Here is a tiny trained network, its code and every weight. The questions are about switching its units off for an input and a target symbol, where a switched-off unit gives its printed mean instead of its output.

import numpy as np


def w(rows, s, z=0):
    codes = np.array(rows[::2]) - 128.0
    scale = np.full(codes.shape[1], s)
    scale[-1] = z or s
    return codes * scale


def f(y):
    return y / 2 * (1 + np.tanh(0.7978845608 * (y + 0.044715 * y**3)))


def softmax(a):
    e = np.exp(a - a.max(-1, keepdims=True))
    return e / e.sum(-1, keepdims=True)


def log_softmax(a):
    a = a - a.max(-1, keepdims=True)
    return a - np.log(np.exp(a).sum(-1, keepdims=True))


def net(x, mask):
    ids = ['αβγδεζθλμξπστφψω'.index(c) for c in x.split()]
    T = len(ids)
    res = E[ids] + P[:T]
    q, k, v = (res @ M[0].T for M in (Q, K, V))
    z = softmax(np.where(np.tri(T) > 0, q @ k.T / 2**0.5, -1e9)) @ v
    res = res + np.where(mask[0], z, O[0][:, -1]) @ O[0][:, :-1]
    y = f(res @ A[0][:, :-1].T + A[0][:, -1])
    res = res + np.where(mask[1:9], y, B[0][:, -1]) @ B[0][:, :-1]
    return log_softmax(res[-1] @ U[:, :-1].T + U[:, -1])


Q, K, V, O, A, B = {}, {}, {}, {}, {}, {}
E = w([
[124,103,196,14,82,18],'α',
[150,147,103,84,237,82],'β',
[174,179,154,170,92,220],'γ',
[225,252,95,150,172,122],'δ',
[132,171,168,152,127,177],'ε',
[130,128,148,129,64,126],'ζ',
[81,102,42,87,168,211],'θ',
[132,128,145,124,44,145],'λ',
[101,194,78,138,139,125],'μ',
[125,127,158,118,89,101],'ξ',
[46,202,76,137,180,85],'π',
[230,87,68,75,138,166],'σ',
[84,125,145,125,44,119],'τ',
[84,184,75,135,152,119],'φ',
[114,139,202,171,225,87],'ψ',
[93,199,71,129,127,144],'ω',
],0.019)
P = w([
[124,218,142,2,21,95],'0',
[104,187,105,62,50,97],'1',
[108,165,107,84,75,114],'2',
[111,160,103,97,102,117],'3',
[124,157,101,99,118,135],'4',
[124,163,99,106,138,146],'5',
[134,164,100,106,157,152],'6',
[142,169,99,111,171,161],'7',
[150,173,100,110,191,183],'8',
[163,175,97,117,206,198],'9',
[173,180,97,120,222,203],'10',
[178,176,100,119,232,222],'11',
[195,183,96,128,231,242],'12',
],0.0081)
Q[0] = w([
[112,253,96,99,146,130],'h0',
[124,141,61,121,146,124],'h0',
],0.021)
K[0] = w([
[166,123,107,152,211,159],'h0',
[154,154,9,81,159,162],'h0',
],0.013)
V[0] = w([
[207,124,152,142,153,144],'h0',
[144,104,80,84,117,249],'h0',
],0.013)
O[0] = w([
[142,23,178,196,50,1,247],'h0',
[55,51,108,78,94,194,5],'h0',
],0.0087,0.0014)
A[0] = w([
[120,133,58,241,130,200,198],'n0',
[164,136,197,170,181,100,107],'n1',
[123,46,161,93,192,112,124],'n2',
[206,112,66,56,141,142,40],'n3',
[90,99,96,181,251,219,49],'n4',
[127,113,72,45,201,123,2],'n5',
[120,172,77,150,126,55,128],'n6',
[98,195,144,113,156,254,113],'n7',
],0.0088,0.005)
B[0] = w([
[70,181,116,128,196,69,193],'n0',
[60,186,107,93,35,210,240],'n1',
[151,198,159,113,100,159,158],'n2',
[86,170,70,132,150,154,150],'n3',
[106,144,129,113,92,2,190],'n4',
[126,104,189,226,52,133,183],'n5',
[210,89,124,152,117,135,234],'n6',
[127,72,205,148,177,123,254],'n7',
],0.011,0.007)
U = w([
[124,165,119,2,123,75,169],'α',
[122,160,14,96,143,125,198],'β',
[147,86,171,120,79,161,81],'γ',
[173,83,117,191,31,93,162],'δ',
[142,103,170,84,99,167,117],'ε',
[132,118,143,98,99,151,80],'ζ',
[94,102,160,114,78,136,110],'θ',
[100,139,91,121,138,134,156],'λ',
[125,137,118,113,161,194,143],'μ',
[145,110,146,115,121,178,179],'ξ',
[171,101,217,170,110,156,37],'π',
[90,96,47,104,82,184,236],'σ',
[100,147,87,124,140,136,176],'τ',
[123,128,136,124,136,176,91],'φ',
[76,205,116,144,64,182,1],'ψ',
[111,154,154,89,132,199,94],'ω',
],0.0086,0.0046)

Each question gives the input, a string of symbols that net reads in full, and the target symbol t.
The units are the heads (2 rows each of Q, K, V and O) and the neurons (one row each of A and B). Each row of codes is followed by its name. A weight is (code - 128) times the scale printed after its matrix; where a second scale follows, it is the last column's (O, A, B and U).
mask holds one flag per unit, heads first, then neurons. A switched-off unit (its flag False) gives its mean, the last column of its rows in O or B, instead of its output. The means were averaged over made-up inputs and are rounded, as every weight is.
A unit's drop is (log p(t) with every unit on - log p(t) with that unit switched off) / (log p(t) with every unit on - log p(t) with every unit switched off).
The circuit of an input: a set's keep is (log p(t) with only the set's units on - log p(t) with every unit switched off) / (log p(t) with every unit on - log p(t) with every unit switched off). Starting from all 9 units, units are removed one at a time, each time the one whose removal leaves the highest keep (on an exact tie, the one counted first), for as long as the keep stays at least 0.8.
units of the circuit, in order: the units of the circuit, biggest drop first
unit that matters most: the unit with the biggest drop
top k neurons: the k neurons with the biggest drops, biggest first
drop of u: that unit's drop, to one decimal
input λ θ β φ ξ γ δ μ θ σ ψ σ ω, target σ: top neuron	[n7]
input ξ ε γ ε λ β σ ψ ε μ, target σ: top 2 neurons	[n7, n4]
input ψ π θ π γ ψ τ ψ λ γ, target ψ: units of the circuit, in order	[h0, n1, n0]
input ζ β α γ ζ τ τ δ μ θ ω, target θ: units of the circuit, in order	[h0, n7, n4]
input μ ζ δ δ λ α τ ε μ ξ ψ ε, target ψ: units of the circuit, in order	[h0, n1, n7]
input ψ π ξ γ λ ψ γ, target ψ: units of the circuit, in order	[h0, n1, n7]
input φ δ γ π, target δ: units of the circuit, in order	[h0, n6]
input ψ ψ λ α α ψ ψ ε, target ψ: units of the circuit, in order	[h0, n1]
input δ λ ψ σ π γ ψ θ ψ μ, target θ: top 2 neurons	[n7, n5]
input α δ ξ φ, target δ: top 2 neurons	[n6, n1]
input ε π β μ γ ζ γ ξ ζ ξ ψ, target ψ: top 3 neurons	[n1, n7, n2]
input γ σ τ τ δ π ψ μ ω, target δ: top 3 neurons	[n1, n6, n3]
input ψ φ λ β λ β ξ θ ω ψ π φ, target θ: top 3 neurons	[n5, n7, n4]
input θ μ σ, target σ: unit that matters most	n3
input σ ξ φ, target σ: top 2 neurons	[n7, n4]
input φ ζ γ θ ψ μ φ ω β π σ π, target σ: drop of h0	1.7
input δ π θ β ξ δ μ, target δ: drop of h0	1.2
input θ ψ δ π γ α μ δ ω ψ θ μ, target θ: drop of n7	0.4
